Below is a small trained network, with its code and all its weights. Each question gives an input and a class and asks what happens when units are switched off, that is, made to give their printed mean instead of their output.

import numpy as np


def w(rows, s, z=0):
    codes = np.array(rows[::2]) - 128.0
    scale = np.full(codes.shape[1], s)
    scale[-1] = z or s
    return codes * scale


def f(y):
    return y / 2 * (1 + np.tanh(0.7978845608 * (y + 0.044715 * y**3)))


def log_softmax(a):
    a = a - a.max(-1, keepdims=True)
    return a - np.log(np.exp(a).sum(-1, keepdims=True))


def net(x, mask):
    res = np.array(x, float).reshape(1, 6) / 4 @ E
    y = f(res @ A[0][:, :-1].T + A[0][:, -1])
    res = res + np.where(mask, y, B[0][:, -1]) @ B[0][:, :-1]
    return log_softmax(res[-1] @ U[:, :-1].T + U[:, -1])


A, B = {}, {}
E = w([
[153,92,148,180,90,142,231,148,241,59],'x0',
[162,61,48,138,137,112,195,164,13,104],'x1',
[226,144,78,229,117,138,58,59,87,104],'x2',
[34,87,90,144,104,255,124,75,138,141],'x3',
[81,88,164,147,78,122,48,196,102,33],'x4',
[50,138,67,96,70,2,150,81,165,53],'x5',
],0.0082)
A[0] = w([
[49,112,36,66,100,70,144,111,116,50,36],'N1',
[102,80,192,151,101,115,90,152,29,35,125],'N2',
[73,88,148,107,139,122,93,57,48,162,53],'N3',
[162,134,103,145,92,140,86,79,120,96,187],'N4',
[116,144,124,177,114,129,147,167,250,52,168],'N5',
[77,195,158,131,97,181,76,78,170,120,175],'N6',
[157,117,124,254,94,138,65,66,114,110,138],'N7',
[192,173,153,97,100,64,120,184,106,139,98],'N8',
[85,179,119,119,128,90,67,129,87,166,124],'N9',
[58,99,139,82,159,113,160,219,125,163,59],'N10',
[154,165,154,93,140,103,128,157,125,97,180],'N11',
[122,73,22,72,128,197,134,140,109,96,134],'N12',
[144,151,74,50,130,118,52,134,104,145,57],'N13',
[60,66,44,136,95,183,127,114,116,159,95],'N14',
[66,104,143,175,103,215,137,131,102,157,137],'N15',
[74,135,96,101,166,94,116,121,165,89,76],'N16',
[96,186,91,122,48,104,167,103,126,85,66],'N17',
[164,70,75,117,93,133,173,81,35,92,103],'N18',
[107,107,51,54,78,84,166,51,115,99,57],'N19',
[57,112,158,37,115,158,149,151,108,131,110],'N20',
[128,40,184,130,127,130,62,152,125,85,139],'N21',
[184,108,197,129,130,248,166,237,75,172,80],'N22',
[110,80,173,133,50,122,127,152,45,101,149],'N23',
[84,121,171,21,147,150,194,199,105,126,133],'N24',
[167,131,165,132,235,60,139,184,119,119,95],'N25',
[103,82,92,123,198,104,49,117,92,176,63],'N26',
[110,96,97,181,148,166,135,122,166,80,45],'N27',
[145,146,172,185,193,75,149,170,110,114,37],'N28',
[179,59,164,180,113,113,203,91,176,83,89],'N29',
[113,45,61,140,127,106,169,184,62,160,108],'N30',
[99,123,95,112,97,104,111,74,160,121,146],'N31',
[188,135,70,158,94,133,50,90,72,90,134],'N32',
[160,102,90,110,122,150,213,158,46,79,144],'N33',
[181,111,45,112,141,111,217,67,132,239,251],'N34',
[102,130,111,133,90,49,120,74,130,94,35],'N35',
[179,170,172,148,136,49,137,180,96,106,83],'N36',
[131,105,205,128,49,141,82,125,136,60,152],'N37',
[68,139,129,102,181,76,81,93,68,159,142],'N38',
],0.0082,0.0028)
B[0] = w([
[182,103,108,87,161,114,82,84,144,148,237],'N1',
[120,137,182,66,81,122,137,46,78,149,210],'N2',
[102,64,110,96,120,173,169,186,137,103,177],'N3',
[99,208,102,169,137,107,123,137,144,92,190],'N4',
[121,108,156,104,146,157,161,164,103,113,234],'N5',
[144,183,147,114,77,55,151,232,200,204,218],'N6',
[104,173,106,188,192,115,145,115,179,109,233],'N7',
[85,90,60,114,52,124,156,151,181,177,185],'N8',
[158,66,184,108,146,194,200,165,170,126,189],'N9',
[53,185,60,243,205,136,121,88,152,48,187],'N10',
[106,149,96,118,104,96,157,169,140,156,164],'N11',
[125,157,109,112,69,93,113,199,143,167,185],'N12',
[126,49,118,102,160,189,189,175,162,83,174],'N13',
[79,108,54,99,35,69,130,175,151,152,194],'N14',
[144,106,53,114,58,103,104,115,159,183,187],'N15',
[189,141,118,137,174,118,83,91,147,136,170],'N16',
[180,104,126,57,167,93,90,139,156,104,194],'N17',
[161,205,137,136,143,122,107,166,149,122,205],'N18',
[204,102,116,63,173,95,65,107,131,141,217],'N19',
[82,186,88,192,146,135,122,134,145,90,191],'N20',
[99,154,163,34,101,129,75,43,91,111,180],'N21',
[215,62,79,54,221,109,20,58,148,145,240],'N22',
[87,185,193,60,111,135,193,65,123,149,177],'N23',
[66,191,103,176,185,130,120,79,144,72,212],'N24',
[98,118,39,113,71,88,109,124,124,173,185],'N25',
[155,71,129,140,146,177,197,121,160,95,181],'N26',
[117,92,80,146,108,163,181,148,143,102,158],'N27',
[120,106,59,160,95,142,116,94,189,123,156],'N28',
[108,46,157,97,159,198,203,153,128,68,204],'N29',
[180,222,187,130,155,118,116,217,157,195,196],'N30',
[171,131,129,97,135,114,101,139,125,167,188],'N31',
[124,187,99,159,122,142,161,111,144,45,227],'N32',
[189,158,203,152,144,155,188,190,154,179,203],'N33',
[82,167,189,61,77,124,172,27,61,124,254],'N34',
[197,126,91,100,195,109,92,109,158,140,197],'N35',
[99,116,42,145,54,89,137,144,179,171,192],'N36',
[131,138,176,53,112,124,150,90,104,137,197],'N37',
[138,86,174,117,154,212,254,157,137,75,200],'N38',
],0.0065,0.0091)
U = w([
[203,53,100,91,198,127,8,77,148,132,61],'0',
[98,82,32,124,23,108,115,149,152,165,80],'1',
[131,13,169,120,152,180,187,158,136,56,109],'2',
[95,195,97,186,182,128,101,86,135,57,93],'3',
[149,189,209,115,125,113,99,199,148,186,252],'4',
[100,144,200,71,90,126,135,11,69,151,133],'5',
[90,101,176,156,137,90,108,141,64,145,191],'6',
],0.011,0.0042)

Each question gives the input, the list of numbers given to net, and the class t.
The units are the neurons (one row each of A and B). Each row of codes is followed by its name. A weight is (code - 128) times the scale printed after its matrix; where a second scale follows, it is the last column's (A, B and U).
mask holds one flag per neuron, in row order. A switched-off neuron (its flag False) gives its mean, the last column of its row in B, instead of its output. The means were averaged over made-up inputs and are rounded, as every weight is.
A unit's drop is (log p(t) with every unit on - log p(t) with that unit switched off) / (log p(t) with every unit on - log p(t) with every unit switched off).
The circuit of an input: a set's keep is (log p(t) with only the set's units on - log p(t) with every unit switched off) / (log p(t) with every unit on - log p(t) with every unit switched off). Starting from the 12 units with the biggest drops (on a tie, the unit counted first), units are removed one at a time, each time the one whose removal leaves the highest keep (on an exact tie, the one counted first), for as long as the keep stays at least 0.8.
circuit, biggest first: the units of the circuit, biggest drop first
most important unit: the unit with the biggest drop
k most important neurons: the k neurons with the biggest drops, biggest first
drop of u: that unit's drop, to one decimal
input [7,8,4,-7,-2,-4], class 4: 2 most important neurons : [N33, N30]
input [8,-7,-5,-5,-4,-3], class 2: circuit, biggest first : [N29]
input [-2,7,6,5,8,7], class 5: 3 most important neurons : [N2, N23, N22]
input [-5,3,-3,3,0,4], class 2: 2 most important neurons : [N38, N22]
input [0,5,-3,-4,4,3], class 4: 3 most important neurons : [N30, N34, N33]
input [5,8,5,-3,-2,5], class 4: 2 most important neurons : [N33, N30]
input [-1,1,-7,0,8,-7], class 5: 2 most important neurons : [N23, N2]
input [8,4,-7,-8,8,-3], class 1: 2 most important neurons : [N36, N25]
input [2,-7,6,8,5,4], class 1: 4 most important neurons : [N6, N14, N15, N27]
input [7,1,6,-1,-8,-2], class 5: 2 most important neurons : [N34, N38]
input [-7,2,5,-7,-2,5], class 1: 3 most important neurons : [N36, N8, N25]
input [2,-2,5,-2,-4,3], class 3: 3 most important neurons : [N2, N22, N37]
input [-6,-2,1,7,-4,6], class 1: 3 most important neurons : [N14, N22, N6]
input [-8,-1,-5,-7,6,-7], class 2: circuit, biggest first : [N38, N13]
input [0,1,4,-1,6,2], class 5: most important unit : N2
input [-4,1,2,-6,6,-1], class 1: 2 most important neurons : [N36, N8]
input [0,8,1,-7,5,3], class 4: 3 most important neurons : [N30, N33, N18]
input [0,4,-5,-3,-5,7], class 0: 2 most important neurons : [N19, N1]
input [-5,-5,-1,-5,8,0], class 5: circuit, biggest first : [N2, N21]
input [2,2,-2,3,-7,-5], class 5: circuit, biggest first : [N34]
input [-7,2,-3,-4,1,-7], class 0: drop of N22 : 4.7
input [-8,8,-1,-6,0,3], class 2: drop of N13 : 0.5
input [7,8,-4,-2,0,-6], class 4: drop of N33 : 1.0
input [8,-8,5,6,-2,2], class 2: drop of N29 : 1.2
